Below is a small trained network, with its code and all its weights. Each question gives an input and a class and asks what happens when units are switched off, that is, made to give their printed mean instead of their output.

import numpy as np


def w(rows, s, z=0):
    codes = np.array(rows[::2]) - 128.0
    scale = np.full(codes.shape[1], s)
    scale[-1] = z or s
    return codes * scale


def norm(h):
    return h / np.sqrt((h * h).mean(-1, keepdims=True) + 1e-5)


def f(y):
    return np.maximum(y, 0)


def log_softmax(a):
    a = a - a.max(-1, keepdims=True)
    return a - np.log(np.exp(a).sum(-1, keepdims=True))


def net(x, mask):
    res = np.array(x, float).reshape(1, 4) / 4 @ E
    u = 0
    for l in range(3):
        y = f(norm(res) @ A[l][:, :-1].T + A[l][:, -1])
        res = res + np.where(mask[u : u + 10], y, B[l][:, -1]) @ B[l][:, :-1]
        u += 10
    return log_softmax(norm(res)[-1] @ U[:, :-1].T + U[:, -1])


A, B = {}, {}
E = w([
[175,88,39,43,152,2,142,125,90,117,188],'x0',
[203,24,119,43,137,216,211,137,85,193,121],'x1',
[130,126,138,131,127,122,126,121,123,123,128],'x2',
[103,98,106,45,46,114,118,210,148,52,24],'x3',
],0.0017)
A[0] = w([
[135,108,111,136,119,114,106,115,140,154,129,4],'0.n1',
[160,157,142,163,195,148,169,67,93,172,163,117],'0.n2',
[104,206,142,163,107,106,47,125,180,101,119,150],'0.n3',
[154,47,129,79,103,190,184,167,116,153,86,100],'0.n4',
[119,114,36,104,140,3,99,113,105,87,197,107],'0.n5',
[156,156,149,200,200,111,91,54,136,179,213,178],'0.n6',
[108,157,109,103,66,103,119,152,125,67,76,119],'0.n7',
[184,98,104,80,110,121,160,123,96,149,145,73],'0.n8',
[150,90,130,123,163,192,214,108,65,171,150,88],'0.n9',
[188,112,58,66,135,54,138,87,100,111,159,79],'0.n10',
],0.0031,0.0027)
B[0] = w([
[156,126,191,105,112,175,123,117,165,152,141,128],'0.n1',
[127,104,102,167,130,100,51,150,196,151,186,204],'0.n2',
[83,49,84,144,161,136,174,152,87,138,151,233],'0.n3',
[153,199,107,117,150,114,206,110,113,125,58,213],'0.n4',
[253,223,185,62,84,120,101,64,168,184,62,229],'0.n5',
[103,175,104,67,117,176,240,128,47,82,80,252],'0.n6',
[134,66,153,179,147,110,104,126,172,167,125,205],'0.n7',
[46,84,105,168,147,139,169,149,136,119,152,170],'0.n8',
[168,143,148,159,111,127,33,118,212,156,158,198],'0.n9',
[32,58,49,157,187,93,157,180,87,140,163,195],'0.n10',
],0.0029,0.0039)
A[1] = w([
[185,149,196,142,115,175,83,96,152,142,160,39],'1.n1',
[158,159,187,82,67,179,130,142,133,79,73,17],'1.n2',
[152,42,85,87,152,70,140,162,120,158,200,128],'1.n3',
[192,126,171,80,76,102,56,139,180,135,102,3],'1.n4',
[155,127,159,103,115,69,1,122,169,140,119,39],'1.n5',
[153,143,142,97,87,77,34,118,158,119,128,29],'1.n6',
[100,42,158,186,105,116,41,163,187,102,155,32],'1.n7',
[60,154,137,129,102,174,160,158,59,53,150,68],'1.n8',
[196,169,167,152,120,183,81,88,184,159,151,67],'1.n9',
[99,58,110,121,119,118,156,151,87,102,134,101],'1.n10',
],0.0038,0.0023)
B[1] = w([
[151,69,111,121,144,25,40,214,185,139,82,161],'1.n1',
[192,229,110,88,102,75,174,24,47,126,158,170],'1.n2',
[33,127,218,219,99,203,70,120,122,57,156,253],'1.n3',
[182,111,27,199,62,123,73,5,158,75,253,168],'1.n4',
[193,88,28,166,41,168,101,36,206,41,206,183],'1.n5',
[199,89,76,171,58,164,115,77,206,102,182,170],'1.n6',
[83,63,171,14,212,74,202,178,9,141,73,192],'1.n7',
[141,45,138,127,148,160,57,89,145,144,217,197],'1.n8',
[134,78,60,128,124,6,51,232,180,161,107,190],'1.n9',
[121,142,148,138,150,83,97,149,157,139,105,173],'1.n10',
],0.003,0.0025)
A[2] = w([
[208,162,103,91,140,98,99,230,206,206,105,42],'2.n1',
[105,131,154,97,148,159,156,98,65,126,210,89],'2.n2',
[204,226,157,78,83,162,193,90,125,127,82,24],'2.n3',
[192,223,105,41,91,132,180,166,153,162,58,47],'2.n4',
[70,88,167,99,140,86,118,185,91,68,57,25],'2.n5',
[185,247,141,75,124,96,161,108,86,136,105,52],'2.n6',
[72,82,160,82,121,125,175,198,95,86,24,53],'2.n7',
[185,252,141,74,127,80,158,101,81,139,97,51],'2.n8',
[78,101,155,159,146,155,116,137,129,151,220,43],'2.n9',
[198,233,152,101,99,192,178,81,139,120,68,4],'2.n10',
],0.004,0.0026)
B[2] = w([
[159,52,213,169,177,111,91,217,201,178,50,197],'2.n1',
[97,140,166,159,133,155,79,157,161,116,130,198],'2.n2',
[175,229,196,100,197,49,160,27,90,116,180,190],'2.n3',
[103,184,137,156,149,110,110,64,87,66,221,202],'2.n4',
[123,142,68,93,69,208,178,189,108,196,105,218],'2.n5',
[211,166,200,19,155,65,223,124,115,204,17,196],'2.n6',
[85,71,36,56,50,183,174,208,109,181,77,254],'2.n7',
[240,224,211,5,175,30,253,76,62,223,17,202],'2.n8',
[114,182,166,123,146,146,122,81,73,58,156,204],'2.n9',
[211,242,187,66,182,10,162,22,87,134,138,180],'2.n10',
],0.0049,0.0034)
U = w([
[18,181,231,242,231,232,58,32,28,35,255,196],'0',
[244,248,231,18,205,17,239,23,36,211,34,194],'1',
[29,23,21,31,23,222,222,242,44,192,21,150],'2',
[235,44,18,165,15,28,21,20,229,10,164,26],'3',
[235,13,240,235,235,84,16,247,247,248,30,2],'4',
],0.0062,0.0021)

Each question gives the input, the list of numbers given to net, and the class t.
The units are the neurons (one row each of A and B). Each row of codes is followed by its name. A weight is (code - 128) times the scale printed after its matrix; where a second scale follows, it is the last column's (A, B and U).
mask holds one flag per neuron, layer by layer. A switched-off neuron (its flag False) gives its mean, the last column of its row in B, instead of its output. The means were averaged over made-up inputs and are rounded, as every weight is.
A unit's drop is (log p(t) with every unit on - log p(t) with that unit switched off) / (log p(t) with every unit on - log p(t) with every unit switched off).
unit that matters most: the unit with the biggest drop
k most important neurons: the k neurons with the biggest drops, biggest first
k most important neurons of layer l: the k neurons of layer l with the biggest drops, biggest first
drop when u is switched off: that unit's drop, to one decimal
input [-3,8,2,0], class 4: 2 most important neurons	[0.n9; 0.n6]
input [7,-1,-2,2], class 3: most important neuron	[0.n6]
input [0,4,3,-7], class 4: 2 most important neurons	[0.n9; 0.n3]
input [0,7,7,-5], class 4: 2 most important neurons	[0.n9; 0.n3]
input [5,8,0,0], class 0: 3 most important neurons	[1.n3; 0.n6; 0.n9]
input [-7,1,8,-2], class 4: 2 most important neurons	[0.n10; 1.n1]
input [7,1,-2,3], class 2: 4 most important neurons	[0.n10; 0.n9; 0.n8; 1.n3]
input [2,2,1,7], class 2: 2 most important neurons of layer 0	[0.n5; 0.n6]
input [2,8,-3,-1], class 0: 2 most important neurons	[1.n3; 0.n9]
input [8,-1,-8,2], class 3: 2 most important neurons	[0.n6; 0.n5]
input [1,1,7,-6], class 0: 2 most important neurons	[0.n5; 0.n4]
input [2,7,8,0], class 0: 2 most important neurons	[1.n3; 0.n9]
input [-2,-5,3,2], class 2: drop when 2.n4 is switched off	0.0
input [-2,5,-1,-8], class 4: drop when 0.n9 is switched off	1.0
input [6,-4,4,5], class 3: drop when 0.n5 is switched off	0.8
input [3,-5,-2,2], class 3: drop when 0.n5 is switched off	1.2
input [5,1,-8,4], class 2: unit that matters most	0.n10
